Below is a small trained network, with its code and all its weights. Each question gives an input and a target symbol and asks what happens when units are switched off, that is, made to give their printed mean instead of their output.

import numpy as np


def w(rows, s, z=0):
    codes = np.array(rows[::2]) - 128.0
    scale = np.full(codes.shape[1], s)
    scale[-1] = z or s
    return codes * scale


def f(y):
    return y / 2 * (1 + np.tanh(0.7978845608 * (y + 0.044715 * y**3)))


def softmax(a):
    e = np.exp(a - a.max(-1, keepdims=True))
    return e / e.sum(-1, keepdims=True)


def log_softmax(a):
    a = a - a.max(-1, keepdims=True)
    return a - np.log(np.exp(a).sum(-1, keepdims=True))


def net(x, mask):
    ids = ['βγδεθμξπστφψ'.index(c) for c in x.split()]
    T = len(ids)
    res = E[ids] + P[:T]
    u = 0
    for l in range(3):
        r = res
        for j in range(2):
            rows = slice(4 * j, 4 * j + 4)
            q, k, v = (r @ M[l][rows].T for M in (Q, K, V))
            z = softmax(np.where(np.tri(T) > 0, q @ k.T / 4**0.5, -1e9)) @ v
            o = O[l][rows]
            res = res + np.where(mask[u + j], z, o[:, -1]) @ o[:, :-1]
        u += 2
        y = f(res @ A[l][:, :-1].T + A[l][:, -1])
        res = res + np.where(mask[u : u + 4], y, B[l][:, -1]) @ B[l][:, :-1]
        u += 4
    return log_softmax(res[-1] @ U[:, :-1].T + U[:, -1])


Q, K, V, O, A, B = {}, {}, {}, {}, {}, {}
E = w([
[201,138,208],'β',
[114,36,189],'γ',
[130,247,82],'δ',
[58,161,58],'ε',
[219,198,211],'θ',
[163,95,201],'μ',
[150,82,198],'ξ',
[88,156,89],'π',
[89,156,90],'σ',
[90,241,54],'τ',
[119,183,105],'φ',
[149,80,197],'ψ',
],0.012)
P = w([
[69,155,186],'0',
[152,133,148],'1',
[182,132,30],'2',
[144,70,8],'3',
[164,156,179],'4',
[190,124,43],'5',
[55,95,96],'6',
[164,157,185],'7',
[194,113,46],'8',
[51,81,96],'9',
[165,156,188],'10',
[192,105,45],'11',
[55,80,98],'12',
[165,158,192],'13',
],0.015)
Q[0] = w([
[77,126,75],'0.h1',
[105,192,126],'0.h1',
[132,247,188],'0.h1',
[134,103,129],'0.h1',
[99,254,221],'0.h2',
[210,75,78],'0.h2',
[156,166,222],'0.h2',
[80,92,199],'0.h2',
],0.0098)
K[0] = w([
[130,10,119],'0.h1',
[209,112,108],'0.h1',
[205,147,254],'0.h1',
[68,120,153],'0.h1',
[37,157,185],'0.h2',
[176,168,158],'0.h2',
[122,181,182],'0.h2',
[76,62,163],'0.h2',
],0.011)
V[0] = w([
[120,71,169],'0.h1',
[137,174,110],'0.h1',
[251,131,2],'0.h1',
[207,103,176],'0.h1',
[236,123,113],'0.h2',
[172,113,113],'0.h2',
[145,105,199],'0.h2',
[234,168,61],'0.h2',
],0.0052)
O[0] = w([
[125,140,181,58],'0.h1',
[100,143,143,184],'0.h1',
[152,132,104,207],'0.h1',
[129,37,96,132],'0.h1',
[132,150,1,164],'0.h2',
[124,140,88,133],'0.h2',
[159,144,162,58],'0.h2',
[155,87,45,252],'0.h2',
],0.0064,0.0019)
A[0] = w([
[227,74,171,30],'0.n1',
[176,159,211,3],'0.n2',
[119,81,232,101],'0.n3',
[129,1,62,105],'0.n4',
],0.009,0.004)
B[0] = w([
[6,92,54,177],'0.n1',
[254,46,54,193],'0.n2',
[146,30,121,222],'0.n3',
[175,226,113,254],'0.n4',
],0.0084,0.0042)
Q[1] = w([
[239,112,114],'1.h1',
[30,112,86],'1.h1',
[99,150,213],'1.h1',
[166,146,86],'1.h1',
[2,176,161],'1.h2',
[130,169,131],'1.h2',
[84,40,26],'1.h2',
[197,106,167],'1.h2',
],0.0084)
K[1] = w([
[232,148,146],'1.h1',
[24,114,71],'1.h1',
[1,197,92],'1.h1',
[94,134,209],'1.h1',
[205,178,93],'1.h2',
[128,97,60],'1.h2',
[40,150,48],'1.h2',
[128,101,152],'1.h2',
],0.0096)
V[1] = w([
[95,184,235],'1.h1',
[147,147,205],'1.h1',
[177,159,100],'1.h1',
[236,192,255],'1.h1',
[118,125,117],'1.h2',
[119,120,123],'1.h2',
[212,99,76],'1.h2',
[124,101,66],'1.h2',
],0.005)
O[1] = w([
[106,110,174,5],'1.h1',
[145,35,134,131],'1.h1',
[177,109,149,151],'1.h1',
[87,78,53,194],'1.h1',
[115,169,84,132],'1.h2',
[121,135,122,128],'1.h2',
[252,170,176,203],'1.h2',
[86,191,94,172],'1.h2',
],0.0044,0.0027)
A[1] = w([
[231,116,67,202],'1.n1',
[124,233,162,210],'1.n2',
[247,142,184,253],'1.n3',
[57,210,82,128],'1.n4',
],0.011,0.0033)
B[1] = w([
[48,117,68,250],'1.n1',
[255,123,229,169],'1.n2',
[24,184,87,191],'1.n3',
[91,80,188,190],'1.n4',
],0.0068,0.014)
Q[2] = w([
[177,139,88],'2.h1',
[71,186,12],'2.h1',
[151,230,30],'2.h1',
[227,1,70],'2.h1',
[94,91,211],'2.h2',
[177,11,183],'2.h2',
[189,41,71],'2.h2',
[5,153,48],'2.h2',
],0.009)
K[2] = w([
[97,132,182],'2.h1',
[20,115,142],'2.h1',
[6,145,248],'2.h1',
[133,67,147],'2.h1',
[184,78,126],'2.h2',
[129,61,87],'2.h2',
[116,133,224],'2.h2',
[24,109,124],'2.h2',
],0.011)
V[2] = w([
[1,222,129],'2.h1',
[128,171,185],'2.h1',
[191,165,66],'2.h1',
[108,203,108],'2.h1',
[73,136,182],'2.h2',
[170,98,90],'2.h2',
[114,47,136],'2.h2',
[199,142,119],'2.h2',
],0.0095)
O[2] = w([
[235,70,36,251],'2.h1',
[231,255,74,100],'2.h1',
[148,107,223,3],'2.h1',
[231,110,142,102],'2.h1',
[190,146,126,186],'2.h2',
[79,107,170,92],'2.h2',
[176,79,186,181],'2.h2',
[37,146,199,13],'2.h2',
],0.0075,0.0055)
A[2] = w([
[126,135,223,137],'2.n1',
[133,141,93,1],'2.n2',
[115,248,85,148],'2.n3',
[25,193,161,83],'2.n4',
],0.012,0.0056)
B[2] = w([
[225,99,51,148],'2.n1',
[181,100,227,169],'2.n2',
[83,133,197,249],'2.n3',
[250,31,116,153],'2.n4',
],0.012,0.018)
U = w([
[17,136,95,160],'β',
[190,94,174,12],'γ',
[58,145,218,151],'δ',
[241,150,74,31],'ε',
[118,138,7,127],'θ',
[64,106,156,125],'μ',
[94,100,166,113],'ξ',
[153,156,87,152],'π',
[150,156,88,157],'σ',
[182,154,206,141],'τ',
[64,171,120,221],'φ',
[99,100,162,96],'ψ',
],0.011)

Each question gives the input, a string of symbols that net reads in full, and the target symbol t.
The units are the heads (4 rows each of Q, K, V and O) and the neurons (one row each of A and B). Each row of codes is followed by its name. A weight is (code - 128) times the scale printed after its matrix; where a second scale follows, it is the last column's (O, A, B and U).
mask holds one flag per unit, layer by layer, with each layer's heads first. A switched-off unit (its flag False) gives its mean, the last column of its rows in O or B, instead of its output. The means were averaged over made-up inputs and are rounded, as every weight is.
A unit's drop is (log p(t) with every unit on - log p(t) with that unit switched off) / (log p(t) with every unit on - log p(t) with every unit switched off).
The circuit of an input: a set's keep is (log p(t) with only the set's units on - log p(t) with every unit switched off) / (log p(t) with every unit on - log p(t) with every unit switched off). Starting from the 12 units with the biggest drops (on a tie, the unit counted first), units are removed one at a time, each time the one whose removal leaves the highest keep (on an exact tie, the one counted first), for as long as the keep stays at least 0.8.
units of the circuit, in order: the units of the circuit, biggest drop first
top k neurons: the k neurons with the biggest drops, biggest first
top k neurons in layer l: the k neurons of layer l with the biggest drops, biggest first
which heads matter: for each layer, one digit per head in row order, 1 if its drop is at least 0.15 and else 0, layers parted by /
input θ ξ θ β, target θ: units of the circuit, in order : [1.n1; 0.h2]
input ε γ ε θ σ θ ε θ ξ, target ε: top 2 neurons : [2.n2; 0.n2]
input β θ π, target β: which heads matter : 10 / 10 / 10
input ε ε θ δ ε, target ε: which heads matter : 01 / 00 / 10
input δ ε τ τ φ δ ξ φ γ, target δ: top 3 neurons : [2.n3; 1.n2; 1.n1]
input τ γ φ τ β, target β: top 2 neurons : [0.n2; 0.n1]
input δ τ τ ε ε, target ε: which heads matter : 00 / 00 / 10
input ε ξ δ θ γ ψ μ ξ ψ, target ε: which heads matter : 00 / 11 / 11
input ε γ ε ε θ τ φ δ τ, target ε: units of the circuit, in order : [2.h1]
input θ τ θ ξ μ φ τ σ ξ φ μ γ, target θ: units of the circuit, in order : [0.h2; 1.n1]
input γ γ φ β γ γ ε ε θ, target γ: top 3 neurons : [2.n4; 0.n3; 1.n3]
input θ ε θ π τ θ β θ τ β ξ σ ξ φ, target φ: top 2 neurons in layer 2 : [2.n2; 2.n4]
input θ π φ γ, target θ: which heads matter : 01 / 10 / 10
input ε θ σ ε τ φ ε δ θ γ μ σ, target ε: units of the circuit, in order : [2.h1; 0.h2]
input δ ξ ξ θ φ μ, target δ: top 2 neurons in layer 2 : [2.n3; 2.n2]
input τ τ ε ε τ β τ δ σ τ σ θ, target τ: top 3 neurons : [2.n3; 1.n2; 2.n2]
input δ ε τ π, target δ: which heads matter : 00 / 00 / 10
input τ ξ ε θ φ ε θ δ β ξ π φ, target τ: which heads matter : 00 / 01 / 11
input γ τ ψ, target γ: which heads matter : 11 / 00 / 11
input φ τ γ τ δ τ, target φ: top 2 neurons : [1.n1; 2.n3]
input ψ μ μ σ τ σ τ ξ σ ε θ δ θ β, target β: which heads matter : 00 / 00 / 10
input φ ξ ξ, target φ: top 2 neurons : [1.n1; 1.n3]
input τ β τ ε τ, target τ: top 2 neurons : [1.n4; 1.n1]
input ε θ θ τ, target ε: top 2 neurons in layer 1 : [1.n4; 1.n2]
